Here is a tiny trained network, its code and every weight. The questions are about switching its units off for an input and a target symbol, where a switched-off unit gives its printed mean instead of its output.

import numpy as np


def w(rows, s, z=0):
    codes = np.array(rows[::2]) - 128.0
    scale = np.full(codes.shape[1], s)
    scale[-1] = z or s
    return codes * scale


def f(y):
    return np.maximum(y, 0)


def softmax(a):
    e = np.exp(a - a.max(-1, keepdims=True))
    return e / e.sum(-1, keepdims=True)


def log_softmax(a):
    a = a - a.max(-1, keepdims=True)
    return a - np.log(np.exp(a).sum(-1, keepdims=True))


def net(x, mask):
    ids = ['αβγεζηλπστφψ'.index(c) for c in x.split()]
    T = len(ids)
    res = E[ids] + P[:T]
    r = res
    for j in range(3):
        rows = slice(4 * j, 4 * j + 4)
        q, k, v = (r @ M[0][rows].T for M in (Q, K, V))
        z = softmax(np.where(np.tri(T) > 0, q @ k.T / 4**0.5, -1e9)) @ v
        o = O[0][rows]
        res = res + np.where(mask[j], z, o[:, -1]) @ o[:, :-1]
    y = f(res @ A[0][:, :-1].T + A[0][:, -1])
    res = res + np.where(mask[3:19], y, B[0][:, -1]) @ B[0][:, :-1]
    return log_softmax(res[-1] @ U[:, :-1].T + U[:, -1])


Q, K, V, O, A, B = {}, {}, {}, {}, {}, {}
E = w([
[171,88,175],'α',
[137,115,175],'β',
[149,117,177],'γ',
[171,104,175],'ε',
[121,123,175],'ζ',
[163,116,178],'η',
[153,75,174],'λ',
[154,110,177],'π',
[148,204,249],'σ',
[84,200,179],'τ',
[82,43,196],'φ',
[191,129,59],'ψ',
],0.019)
P = w([
[253,109,210],'0',
[250,172,192],'1',
[223,161,191],'2',
[191,141,181],'3',
[174,143,165],'4',
[145,129,158],'5',
[131,145,146],'6',
[113,148,134],'7',
[84,127,115],'8',
[69,158,108],'9',
[82,174,102],'10',
[41,87,73],'11',
[49,124,73],'12',
[227,69,109],'13',
],0.0071)
Q[0] = w([
[145,74,80],'head 1',
[203,168,48],'head 1',
[145,185,95],'head 1',
[111,121,53],'head 1',
[150,147,205],'head 2',
[55,214,132],'head 2',
[163,120,88],'head 2',
[130,138,92],'head 2',
[112,110,8],'head 3',
[134,141,62],'head 3',
[123,126,43],'head 3',
[135,116,41],'head 3',
],0.013)
K[0] = w([
[129,184,161],'head 1',
[186,129,47],'head 1',
[215,64,79],'head 1',
[233,155,99],'head 1',
[86,132,224],'head 2',
[143,234,142],'head 2',
[92,59,102],'head 2',
[204,133,54],'head 2',
[225,153,208],'head 3',
[145,208,250],'head 3',
[241,61,216],'head 3',
[173,184,175],'head 3',
],0.013)
V[0] = w([
[134,223,190],'head 1',
[255,85,57],'head 1',
[132,214,136],'head 1',
[34,114,242],'head 1',
[138,52,198],'head 2',
[178,145,139],'head 2',
[150,101,17],'head 2',
[66,73,48],'head 2',
[208,13,31],'head 3',
[84,74,178],'head 3',
[87,88,246],'head 3',
[199,80,135],'head 3',
],0.0086)
O[0] = w([
[243,222,124,199],'head 1',
[151,40,90,102],'head 1',
[191,172,91,140],'head 1',
[71,198,193,212],'head 1',
[3,102,87,214],'head 2',
[234,48,66,167],'head 2',
[73,189,99,8],'head 2',
[73,174,207,1],'head 2',
[47,37,71,93],'head 3',
[164,17,254,152],'head 3',
[186,96,205,203],'head 3',
[108,111,116,164],'head 3',
],0.0057,0.0097)
A[0] = w([
[91,58,117,5],'neuron 1',
[249,88,150,35],'neuron 2',
[114,151,80,2],'neuron 3',
[81,167,124,125],'neuron 4',
[108,141,90,235],'neuron 5',
[187,118,62,109],'neuron 6',
[111,66,130,59],'neuron 7',
[74,133,72,86],'neuron 8',
[138,145,168,74],'neuron 9',
[204,184,105,102],'neuron 10',
[171,190,123,97],'neuron 11',
[116,82,199,45],'neuron 12',
[163,164,124,109],'neuron 13',
[59,173,109,185],'neuron 14',
[125,220,174,156],'neuron 15',
[172,122,80,97],'neuron 16',
],0.013,0.0044)
B[0] = w([
[183,137,108,143],'neuron 1',
[79,144,118,254],'neuron 2',
[230,151,242,129],'neuron 3',
[196,184,111,131],'neuron 4',
[119,88,72,137],'neuron 5',
[59,175,160,159],'neuron 6',
[168,221,100,149],'neuron 7',
[120,146,208,133],'neuron 8',
[87,191,2,161],'neuron 9',
[137,111,101,182],'neuron 10',
[118,144,161,165],'neuron 11',
[66,114,87,178],'neuron 12',
[125,44,101,156],'neuron 13',
[156,119,12,134],'neuron 14',
[116,95,146,177],'neuron 15',
[77,166,177,149],'neuron 16',
],0.0062,0.02)
U = w([
[134,84,96,36],'α',
[110,108,115,30],'β',
[117,105,122,136],'γ',
[99,124,74,80],'ε',
[98,166,127,79],'ζ',
[104,116,120,68],'η',
[152,27,120,204],'λ',
[128,83,126,130],'π',
[117,134,120,67],'σ',
[129,209,152,212],'τ',
[2,130,162,3],'φ',
[50,161,14,198],'ψ',
],0.011,0.0048)

Each question gives the input, a string of symbols that net reads in full, and the target symbol t.
The units are the heads (4 rows each of Q, K, V and O) and the neurons (one row each of A and B). Each row of codes is followed by its name. A weight is (code - 128) times the scale printed after its matrix; where a second scale follows, it is the last column's (O, A, B and U).
mask holds one flag per unit, heads first, then neurons. A switched-off unit (its flag False) gives its mean, the last column of its rows in O or B, instead of its output. The means were averaged over made-up inputs and are rounded, as every weight is.
A unit's drop is (log p(t) with every unit on - log p(t) with that unit switched off) / (log p(t) with every unit on - log p(t) with every unit switched off).
The circuit of an input: a set's keep is (log p(t) with only the set's units on - log p(t) with every unit switched off) / (log p(t) with every unit on - log p(t) with every unit switched off). Starting from the 12 units with the biggest drops (on a tie, the unit counted first), units are removed one at a time, each time the one whose removal leaves the highest keep (on an exact tie, the one counted first), for as long as the keep stays at least 0.8.
circuit, biggest first: the units of the circuit, biggest drop first
most important unit: the unit with the biggest drop
heads that matter: for each layer, one digit per head in row order, 1 if its drop is at least 0.15 and else 0, layers parted by /
drop when u is switched off: that unit's drop, to one decimal
input τ τ γ γ ε τ ζ, target τ: most important unit -> head 1
input ζ α ζ β π η ψ α, target ψ: heads that matter -> 001
input β λ τ ζ γ φ, target φ: circuit, biggest first -> head 1; head 2
input β ε λ τ λ λ φ γ π, target φ: heads that matter -> 111
input β σ α ε π ψ γ σ σ, target ψ: heads that matter -> 001
input τ φ η, target φ: heads that matter -> 111
input ψ α λ φ γ φ η λ, target φ: heads that matter -> 110
input φ φ τ η, target φ: circuit, biggest first -> head 1; head 2
input τ λ ε τ β, target τ: heads that matter -> 101
input τ ε γ η λ φ ψ γ, target ψ: heads that matter -> 111
input φ ζ τ, target φ: heads that matter -> 101
input η η β τ φ α φ ζ, target φ: heads that matter -> 101
input γ φ γ τ π τ φ γ, target φ: heads that matter -> 111
input τ τ γ γ, target τ: circuit, biggest first -> head 3
input ψ τ β ε τ ε, target τ: drop when head 3 is switched off -> 0.2
input γ λ φ, target φ: drop when head 1 is switched off -> 0.5
input λ φ β, target φ: drop when neuron 13 is switched off -> 0.0
